Below are the code and all the weights of a small trained network. Each question names an input and a class and asks about switching units off, where a switched-off unit gives its printed mean instead of its output.

import numpy as np


def w(rows, s, z=0):
    codes = np.array(rows[::2]) - 128.0
    scale = np.full(codes.shape[1], s)
    scale[-1] = z or s
    return codes * scale


def f(y):
    return np.maximum(y, 0)


def log_softmax(a):
    a = a - a.max(-1, keepdims=True)
    return a - np.log(np.exp(a).sum(-1, keepdims=True))


def net(x, mask):
    res = np.array(x, float).reshape(1, 7) / 4 @ E
    y = f(res @ A[0][:, :-1].T + A[0][:, -1])
    res = res + np.where(mask, y, B[0][:, -1]) @ B[0][:, :-1]
    return log_softmax(res[-1] @ U[:, :-1].T + U[:, -1])


A, B = {}, {}
E = w([
[94,164,2,144,200,193,137,41,82,229],'x0',
[192,73,179,138,155,119,236,205,91,102],'x1',
[74,140,142,135,184,20,86,110,126,163],'x2',
[109,88,149,182,74,91,128,120,83,133],'x3',
[81,173,119,156,78,115,218,134,138,86],'x4',
[178,85,176,172,51,154,159,170,98,182],'x5',
[70,201,127,29,196,76,128,128,242,223],'x6',
],0.0056)
A[0] = w([
[93,180,5,106,158,170,146,63,140,172,231],'N0',
[76,202,167,100,91,77,160,164,208,118,135],'N1',
[116,147,167,104,122,105,195,185,160,115,108],'N2',
[134,69,186,171,88,93,131,158,92,116,254],'N3',
[134,147,156,55,206,90,117,151,185,186,165],'N4',
[166,107,210,91,173,86,158,215,145,115,226],'N5',
[82,187,112,96,98,119,49,68,199,90,209],'N6',
[90,179,2,114,150,168,136,61,139,174,221],'N7',
[130,155,159,64,194,85,116,153,176,188,165],'N8',
[130,163,146,32,189,105,85,136,202,175,169],'N9',
[227,101,167,102,57,228,136,183,162,117,152],'N10',
[200,91,142,139,107,189,152,163,105,113,149],'N11',
[90,181,172,95,98,93,186,176,198,111,115],'N12',
[144,67,145,176,77,140,57,96,80,201,117],'N13',
[84,171,128,109,97,106,84,92,187,80,190],'N14',
],0.0071,0.0023)
B[0] = w([
[74,226,28,56,253,208,108,198,84,140,253],'N0',
[19,165,139,138,112,56,103,79,152,186,207],'N1',
[117,107,182,157,73,108,140,86,150,161,184],'N2',
[143,66,205,170,51,124,143,121,88,131,221],'N3',
[112,96,156,78,125,95,67,191,142,56,236],'N4',
[143,51,222,153,47,112,137,103,135,119,223],'N5',
[71,166,79,71,201,145,41,197,71,105,226],'N6',
[83,226,16,76,247,214,102,171,64,167,252],'N7',
[102,107,155,82,129,90,64,183,151,70,229],'N8',
[137,109,134,39,159,122,59,242,126,27,247],'N9',
[216,38,211,161,58,183,221,181,108,58,222],'N10',
[185,106,126,156,117,184,195,160,111,96,203],'N11',
[61,142,164,153,85,69,122,71,158,187,200],'N12',
[122,92,152,193,62,107,111,59,105,180,188],'N13',
[47,159,106,86,175,103,48,172,94,122,197],'N14',
],0.0068,0.0077)
U = w([
[254,82,150,183,89,171,197,132,100,88,183],'0',
[124,109,150,92,134,94,93,157,144,59,134],'1',
[138,141,73,164,152,129,93,54,118,194,49],'2',
[207,170,92,127,165,158,196,126,159,122,2],'3',
[86,200,17,96,217,154,101,147,100,145,162],'4',
[94,122,162,177,76,74,139,53,156,224,139],'5',
[169,158,97,89,171,170,202,148,175,129,56],'6',
],0.0084,0.0055)

Each question gives the input, the list of numbers given to net, and the class t.
The units are the neurons (one row each of A and B). Each row of codes is followed by its name. A weight is (code - 128) times the scale printed after its matrix; where a second scale follows, it is the last column's (A, B and U).
mask holds one flag per neuron, in row order. A switched-off neuron (its flag False) gives its mean, the last column of its row in B, instead of its output. The means were averaged over made-up inputs and are rounded, as every weight is.
A unit's drop is (log p(t) with every unit on - log p(t) with that unit switched off) / (log p(t) with every unit on - log p(t) with every unit switched off).
The circuit of an input: a set's keep is (log p(t) with only the set's units on - log p(t) with every unit switched off) / (log p(t) with every unit on - log p(t) with every unit switched off). Starting from the 12 units with the biggest drops (on a tie, the unit counted first), units are removed one at a time, each time the one whose removal leaves the highest keep (on an exact tie, the one counted first), for as long as the keep stays at least 0.8.
units of the circuit, in order: the units of the circuit, biggest drop first
most important unit: the unit with the biggest drop
k most important neurons: the k neurons with the biggest drops, biggest first
drop of u: that unit's drop, to one decimal
input [2,-6,8,6,3,1,-5], class 2: most important unit : N13
input [-1,0,6,8,8,2,8], class 5: units of the circuit, in order : [N1; N12]
input [-3,0,8,0,-5,8,0], class 5: units of the circuit, in order : [N13; N9; N0]
input [7,3,7,5,-5,5,-4], class 5: units of the circuit, in order : [N13; N9]
input [3,7,-3,-4,-4,-1,5], class 1: units of the circuit, in order : [N4; N5]
input [-2,0,8,4,-4,2,-7], class 5: units of the circuit, in order : [N13; N9]
input [0,-6,4,1,-7,7,-1], class 2: 2 most important neurons : [N5; N10]
input [4,6,-3,2,-8,1,8], class 1: 2 most important neurons : [N4; N8]
input [1,1,3,8,-7,3,-2], class 5: 2 most important neurons : [N10; N13]
input [2,1,4,8,-6,-7,-3], class 2: 2 most important neurons : [N9; N0]
input [3,-2,-6,7,8,-2,-4], class 0: 3 most important neurons : [N6; N14; N1]
input [-1,-1,6,-3,-5,7,-2], class 5: drop of N10 : 0.2
input [-7,3,1,7,0,-2,0], class 5: drop of N12 : 0.1
input [2,-5,0,8,-7,6,-2], class 5: units of the circuit, in order : [N13]
input [-4,1,-5,-8,-8,-2,8], class 1: drop of N5 : 0.0
